Here is a tiny trained network, its code and every weight. The questions are about switching its units off for an input and a class, where a switched-off unit gives its printed mean instead of its output.

import numpy as np


def w(rows, s, z=0):
    codes = np.array(rows[::2]) - 128.0
    scale = np.full(codes.shape[1], s)
    scale[-1] = z or s
    return codes * scale


def f(y):
    return np.maximum(y, 0)


def log_softmax(a):
    a = a - a.max(-1, keepdims=True)
    return a - np.log(np.exp(a).sum(-1, keepdims=True))


def net(x, mask):
    res = np.array(x, float).reshape(1, 7) / 4 @ E
    y = f(res @ A[0][:, :-1].T + A[0][:, -1])
    res = res + np.where(mask, y, B[0][:, -1]) @ B[0][:, :-1]
    return log_softmax(res[-1] @ U[:, :-1].T + U[:, -1])


A, B = {}, {}
E = w([
[135,130,122,133,127,128,123,122],'x0',
[141,136,122,130,124,125,134,120],'x1',
[136,135,133,124,119,134,130,123],'x2',
[141,5,35,67,56,201,147,77],'x3',
[87,170,58,192,2,50,102,196],'x4',
[8,160,146,115,104,71,168,2],'x5',
[122,124,121,129,139,122,131,132],'x6',
],0.006)
A[0] = w([
[115,223,196,157,202,66,92,149,135],'n0',
[156,97,181,109,254,179,127,54,103],'n1',
[220,107,113,126,150,163,119,215,47],'n2',
[137,8,51,100,64,160,112,60,169],'n3',
[94,159,78,170,34,80,106,177,91],'n4',
[57,153,151,114,113,103,143,25,1],'n5',
[68,149,141,124,111,111,133,36,25],'n6',
[150,156,127,135,141,129,128,140,110],'n7',
],0.013,0.0012)
B[0] = w([
[107,217,157,160,176,195,174,85,212],'n0',
[125,138,46,63,42,48,167,116,226],'n1',
[126,32,165,168,128,134,50,163,210],'n2',
[99,248,178,173,200,162,169,101,247],'n3',
[142,104,70,38,80,73,166,96,204],'n4',
[163,42,154,154,130,142,60,182,194],'n5',
[157,60,136,152,130,151,72,187,184],'n6',
[104,107,136,131,148,147,124,115,142],'n7',
],0.013,0.014)
U = w([
[82,224,187,185,224,194,207,94,183],'0',
[127,115,18,50,59,13,188,116,192],'1',
[150,20,185,192,146,155,1,216,1],'2',
],0.0069,0.00069)

Each question gives the input, the list of numbers given to net, and the class t.
The units are the neurons (one row each of A and B). Each row of codes is followed by its name. A weight is (code - 128) times the scale printed after its matrix; where a second scale follows, it is the last column's (A, B and U).
mask holds one flag per neuron, in row order. A switched-off neuron (its flag False) gives its mean, the last column of its row in B, instead of its output. The means were averaged over made-up inputs and are rounded, as every weight is.
A unit's drop is (log p(t) with every unit on - log p(t) with that unit switched off) / (log p(t) with every unit on - log p(t) with every unit switched off).
most important unit: the unit with the biggest drop
k most important neurons: the k neurons with the biggest drops, biggest first
drop when u is switched off: that unit's drop, to one decimal
input [6,6,-8,1,-1,-3,-8], class 2: most important unit : n0
input [3,8,4,-5,-3,-6,-4], class 2: 3 most important neurons : (n3; n2; n4)
input [-3,1,5,-1,-8,8,-5], class 1: 2 most important neurons : (n1; n2)
input [4,-5,-8,8,-6,-8,-5], class 0: 2 most important neurons : (n3; n5)
input [4,-3,5,8,-7,-8,8], class 0: 2 most important neurons : (n3; n5)
input [-2,0,2,-1,-2,-3,1], class 2: 2 most important neurons : (n3; n4)
input [1,-3,2,-1,-7,8,7], class 2: 2 most important neurons : (n5; n6)
input [5,8,-5,4,-8,7,5], class 1: 2 most important neurons : (n1; n2)
input [1,-6,8,0,6,-5,2], class 1: 3 most important neurons : (n4; n5; n6)
input [-5,-1,-8,-4,5,-2,7], class 1: 2 most important neurons : (n3; n4)
input [5,4,-2,-4,7,-4,2], class 1: 2 most important neurons : (n4; n3)
input [-8,-5,-2,1,-4,7,7], class 2: 2 most important neurons : (n5; n6)
input [6,7,2,7,3,-3,-3], class 0: drop when n3 is switched off : 0.8
input [4,-5,-7,8,-3,-4,-5], class 0: drop when n3 is switched off : 2.4
input [0,1,5,-1,2,5,3], class 2: most important unit : n1
input [-6,-1,6,2,-6,-2,4], class 1: drop when n1 is switched off : 0.5
